cols: K S T X J M B
[ 13  20 -11 -24   6 -46  -9] -> <17>
[-7 18  7 12 10 -8 -1] -> <143>
[-22   2 -14 -20  -9  -4 -14] -> <129>
[-12  -2   1  10  -7 -13   7] -> <112>
[-11  -2  10  -1  -4   1  -4] -> <83>
[ -5 -54  87  20  39 -42  53] -> <29>
[-24 -40 -24  29  30 -52 -28] -> <147>
[ 16  -6  11 -17   1 -30  -6] -> <125>
down: [  1 -42 -52] => M
down: [-11  -5] => K

cols: P C E D V
[  2 -84  -8 -29   2]  <122>
[ 28 -20 -10  15  30]  <62>
[-34   9  23 -59 -16]  <105>
[-19  18  -9  10  -2]  <75>
down: [-59  10] => D
down: [ 9 18] => C
down: [  2  28 -34] => P
down: [-29  15] => D
down: [ 28 -34] => P

cols: R H N L Z U A W F
[ 44   1 -37  -1 -26 -21  20  12 -26]  <175>
[ 33   2 -11   1   4  -6  -1  36  -9]  <113>
[ 16   1  -6  -1  -2   6 -15  19 -13]  <73>
[ 22  22 -31 -37 -65 -21 -42  52 -24]  <170>
[ 12   6 -10   8 -18  -6  -6  11 -12]  <4>
[ 2  2  0 23  4 -1 -4 -3 -3]  <179>
[ 20  32 -23  34 -31 -39  -9   9 -21]  <149>
[ 4 -3 12 36 13 -3  5  5  7]  <40>
[ 10  -2   6  -7 -21   6 -12  28  -3]  <89>
down: [  1  -1 -37   8  23  34  36  -7] => L
down: [ 5 28] => W
down: [12 36 19] => W
down: [-21  -6   6 -21  -6  -1 -39] => U
down: [-13 -24 -12  -3 -21   7] => F
down: [ -6  -1 -39  -3] => U
down: [11 -3  9  5] => W

cols: tofi fotog Kifa maso ninut
[14 20 -2 26 30] : <189>
[ -2  20 -21  -3  17] : <48>
[  1  27 -13 -14   7] : <134>
[ -3  10 -15   0  12] : <58>
[-24  25 -21  29  45] : <187>
[ -2  20 -21  -3  62] : <141>
[  0   2 -25  39  40] : <86>
[ -8  16 -24  69  71] : <6>
[ -5  20 -21  -3  17] : <59>
down: [ 0 29 -3] => maso
down: [26 -3] => maso
down: [-2  0] => tofi
down: [ -2   1  -3 -24  -2   0  -8] => tofi
down: [ -2 -21 -13 -15 -21 -21 -25 -24] => Kifa

cols: Muga Veti Dovi zugu Ped bipa Bavak niz
[28 66 16  9  6  1 -1 -2] : <9>
[ 16  10  10  16  -7 -10  18   3] : <52>
[ 16   9   9  16  18  66 -10   2] : <97>
[ 13  28  54  -1  20 -10  16  -4] : <30>
[-8 -5 -1 -6 -7 33 46  8] : <14>
[16 10 10 16 -7 55 18  3] : <66>
down: [-1 18] => Bavak
down: [ -1  18 -10] => Bavak
down: [-4  8  3] => niz
down: [  1 -10  66 -10] => bipa

cols: sodal ber fetun lel fad vakin
[ 87  11   9 -16   3 -32] -> <173>
[ 10   5  -8 -12   1  22] -> <183>
[-44   7 -15  21   1 -13] -> <150>
[ 28  -7  -7  18   1 -32] -> <176>
[-38  -9  -8 -12   1  22] -> <5>
[-11  -4   9  19   4 -46] -> <71>
[ 17   6  29 -14  -1  14] -> <151>
[16  2 26 11 -2  6] -> <20>
[-38   5  -8 -12   1  22] -> <13>
down: [ 22 -13 -32  22] => vakin
down: [-7 -8  9 29 26] => fetun
down: [ 3  1  1  1  1  4 -1] => fad
down: [-13 -32  22 -46  14   6  22] => vakin

cols: komeb Guvo fudaz ripof gamo tuzu notuf
[-36 -81 -37 -57 -15  19  55] = <81>
[ 87 -32  10  77 -55  31  47] = <82>
[80 19 67 85 66 22 56] = <23>
down: [-37  10] => fudaz
down: [31 22] => tuzu
down: [-81 -32] => Guvo
down: [-36  87] => komeb
down: [10 67] => fudaz

cols: fibin togus reku masin
[-69  37  65 -32] -> <109>
[-69  37  65  30] -> <11>
[ 45 -24  14  60] -> <96>
[-69  37 -81  -1] -> <110>
[-69  37 -81  30] -> <138>
down: [60 -1 30] => masin
down: [65 65 14] => reku
down: [ 45 -69] => fibin

cols: Rab Peda derag Kitov Bukap tafet fup rasuk gisol vusol
[  0  31  -7 -53  20 -54  -4  13 -43   1]  <28>
[ -1  55  -9   6  27  -4  -7 -24   0  -1]  <200>
[  0  -9  13 -59  49  23 -14 -51  30   3]  <2>
[  4  30  15  12  10  19   8 -15  -2   2]  <180>
[ -1   5 -21  17  -4 -81  -2 -41 -55  -2]  <192>
[ -2   8 -22  26 -28   9  -9 -33  15   2]  <72>
[  1 -54  10 -31 -15 -28   1 -38  -7  -2]  <38>
[  2 -63 -38 -15  -8 -55   5  23 -44   4]  <67>
[  3   1 -16 -12  -7   9   7   8   4   1]  <162>
[  1  17 -17  71  18   7  11 -17  16   2]  <121>
[ -1  17  -1  17   9 -13   2   3  -2   0]  <84>
down: [ -7 -44   4  16] => gisol
down: [  6 -59  12  17  26 -31 -15 -12  71] => Kitov
down: [ 23  19 -81   9 -28 -55   9   7 -13] => tafet
down: [ 15 -21] => derag
down: [ 26 -31 -15] => Kitov
down: [-43   0] => gisol

cols: lutat Zutil kefub Vezup pim navib Bep vep
[ 13   4  -4  14  -6   3 -62  53] -> <158>
[ 0 -3  8 16  3  6  1 -9] -> <155>
[ 12   4  52  35 -47 -15   4  81] -> <136>
[ 29  15 -31  48   9 -27  -1  -8] -> <85>
[ 14 -11   7  54  46  11   1   6] -> <56>
[  3  -9  -3 -20  -4  -2  -7  33] -> <140>
down: [12 29 14  3] => lutat
down: [  3   6 -15 -27  11] => navib
down: [ 9 46] => pim
down: [  4  15 -11  -9] => Zutil
down: [12 29] => lutat

cols: mupit sidut kugu Fek
[-16  15  13 -44] -> <21>
[-12  -1 -31  71] -> <117>
[-10 -11  18 -18] -> <133>
[ -8 -20  30 -42] -> <90>
[ 14   3 -19  50] -> <7>
[ -5 -21  11 -14] -> <152>
[ 11  -7 -19  58] -> <135>
down: [-44  71 -18 -42] => Fek
down: [ 15  -1 -11 -20   3] => sidut
down: [ 13 -31] => kugu
down: [-31  18  30] => kugu
down: [-20   3 -21  -7] => sidut
down: [-31  18  30 -19  11 -19] => kugu

